Below is a small trained network, with its code and all its weights. Each question gives an input and a class and asks what happens when units are switched off, that is, made to give their printed mean instead of their output.

import numpy as np


def w(rows, s, z=0):
    codes = np.array(rows[::2]) - 128.0
    scale = np.full(codes.shape[1], s)
    scale[-1] = z or s
    return codes * scale


def f(y):
    return np.maximum(y, 0)


def log_softmax(a):
    a = a - a.max(-1, keepdims=True)
    return a - np.log(np.exp(a).sum(-1, keepdims=True))


def net(x, mask):
    res = np.array(x, float).reshape(1, 8) / 4 @ E
    y = f(res @ A[0][:, :-1].T + A[0][:, -1])
    res = res + np.where(mask, y, B[0][:, -1]) @ B[0][:, :-1]
    return log_softmax(res[-1] @ U[:, :-1].T + U[:, -1])


A, B = {}, {}
E = w([
[145,129,125,124,143,120,125],'x0',
[48,75,35,54,254,143,77],'x1',
[65,108,170,159,151,67,188],'x2',
[138,233,161,142,100,66,172],'x3',
[128,147,135,122,148,94,125],'x4',
[167,104,130,146,92,149,127],'x5',
[134,83,119,120,101,129,184],'x6',
[130,78,63,73,56,147,236],'x7',
],0.0059)
A[0] = w([
[154,52,63,130,105,164,219,188],'neuron 1',
[129,104,205,122,30,51,97,3],'neuron 2',
[87,99,56,89,30,41,138,84],'neuron 3',
[207,139,225,131,81,37,174,106],'neuron 4',
[186,84,248,88,103,211,153,114],'neuron 5',
[137,144,209,216,197,162,48,79],'neuron 6',
[38,81,151,213,186,45,191,71],'neuron 7',
[144,126,82,66,102,118,200,108],'neuron 8',
[139,194,138,181,43,76,41,51],'neuron 9',
[81,2,107,92,141,173,49,108],'neuron 10',
[65,159,151,130,187,115,27,48],'neuron 11',
[112,203,108,26,127,224,133,156],'neuron 12',
[153,148,149,195,42,121,130,52],'neuron 13',
[214,98,176,252,17,123,135,117],'neuron 14',
[76,98,84,212,116,47,153,181],'neuron 15',
],0.0061,0.002)
B[0] = w([
[174,196,161,140,173,103,175,218],'neuron 1',
[119,84,87,157,102,147,133,176],'neuron 2',
[181,99,128,141,168,132,177,176],'neuron 3',
[106,46,68,92,79,122,126,234],'neuron 4',
[94,136,86,133,137,84,108,181],'neuron 5',
[173,159,174,167,168,134,162,218],'neuron 6',
[112,87,108,146,62,186,92,209],'neuron 7',
[146,116,148,254,179,176,179,184],'neuron 8',
[149,104,106,169,143,125,135,196],'neuron 9',
[157,85,105,109,99,43,128,218],'neuron 10',
[130,91,97,154,161,131,162,200],'neuron 11',
[121,93,157,190,109,130,120,172],'neuron 12',
[92,111,93,182,146,147,87,194],'neuron 13',
[98,117,99,139,153,96,87,253],'neuron 14',
[148,121,160,99,104,176,134,187],'neuron 15',
],0.0077,0.0052)
U = w([
[171,134,129,175,147,107,112,252],'0',
[100,116,33,153,113,35,60,101],'1',
[158,141,74,101,90,2,89,215],'2',
[177,143,165,208,177,195,128,59],'3',
[156,153,119,120,102,161,95,234],'4',
[164,128,150,110,118,176,95,91],'5',
[120,162,105,105,115,45,84,63],'6',
[135,107,131,125,86,239,60,31],'7',
],0.0063,0.002)

Each question gives the input, the list of numbers given to net, and the class t.
The units are the neurons (one row each of A and B). Each row of codes is followed by its name. A weight is (code - 128) times the scale printed after its matrix; where a second scale follows, it is the last column's (A, B and U).
mask holds one flag per neuron, in row order. A switched-off neuron (its flag False) gives its mean, the last column of its row in B, instead of its output. The means were averaged over made-up inputs and are rounded, as every weight is.
A unit's drop is (log p(t) with every unit on - log p(t) with that unit switched off) / (log p(t) with every unit on - log p(t) with every unit switched off).
The circuit of an input: a set's keep is (log p(t) with only the set's units on - log p(t) with every unit switched off) / (log p(t) with every unit on - log p(t) with every unit switched off). Starting from the 12 units with the biggest drops (on a tie, the unit counted first), units are removed one at a time, each time the one whose removal leaves the highest keep (on an exact tie, the one counted first), for as long as the keep stays at least 0.8.
units of the circuit, in order: the units of the circuit, biggest drop first
k most important neurons: the k neurons with the biggest drops, biggest first
drop when u is switched off: that unit's drop, to one decimal
input [1,-2,3,-1,-2,0,6,7], class 3: 2 most important neurons	(neuron 8; neuron 1)
input [2,-2,-7,-3,-7,-6,6,7], class 3: 2 most important neurons	(neuron 8; neuron 1)
input [-4,-7,5,1,7,4,3,7], class 1: units of the circuit, in order	(neuron 4; neuron 14)
input [6,-8,-2,8,4,-2,-1,5], class 1: units of the circuit, in order	(neuron 4; neuron 14; neuron 13)
input [5,-6,4,-1,-3,4,2,1], class 1: units of the circuit, in order	(neuron 14; neuron 4; neuron 5)
input [-3,-2,-5,-7,-7,4,-1,1], class 2: most important neuron	(neuron 10)
input [8,-8,-4,-5,-5,-4,4,4], class 1: units of the circuit, in order	(neuron 14; neuron 5)
input [1,-6,-5,5,4,5,2,-4], class 1: 2 most important neurons	(neuron 14; neuron 4)
input [-5,-8,3,-1,-5,8,3,-1], class 1: drop when neuron 14 is switched off	0.3
input [-8,-8,5,3,7,8,-2,-5], class 1: drop when neuron 13 is switched off	0.1
input [2,-7,3,-2,-4,-3,-5,3], class 1: drop when neuron 5 is switched off	0.1
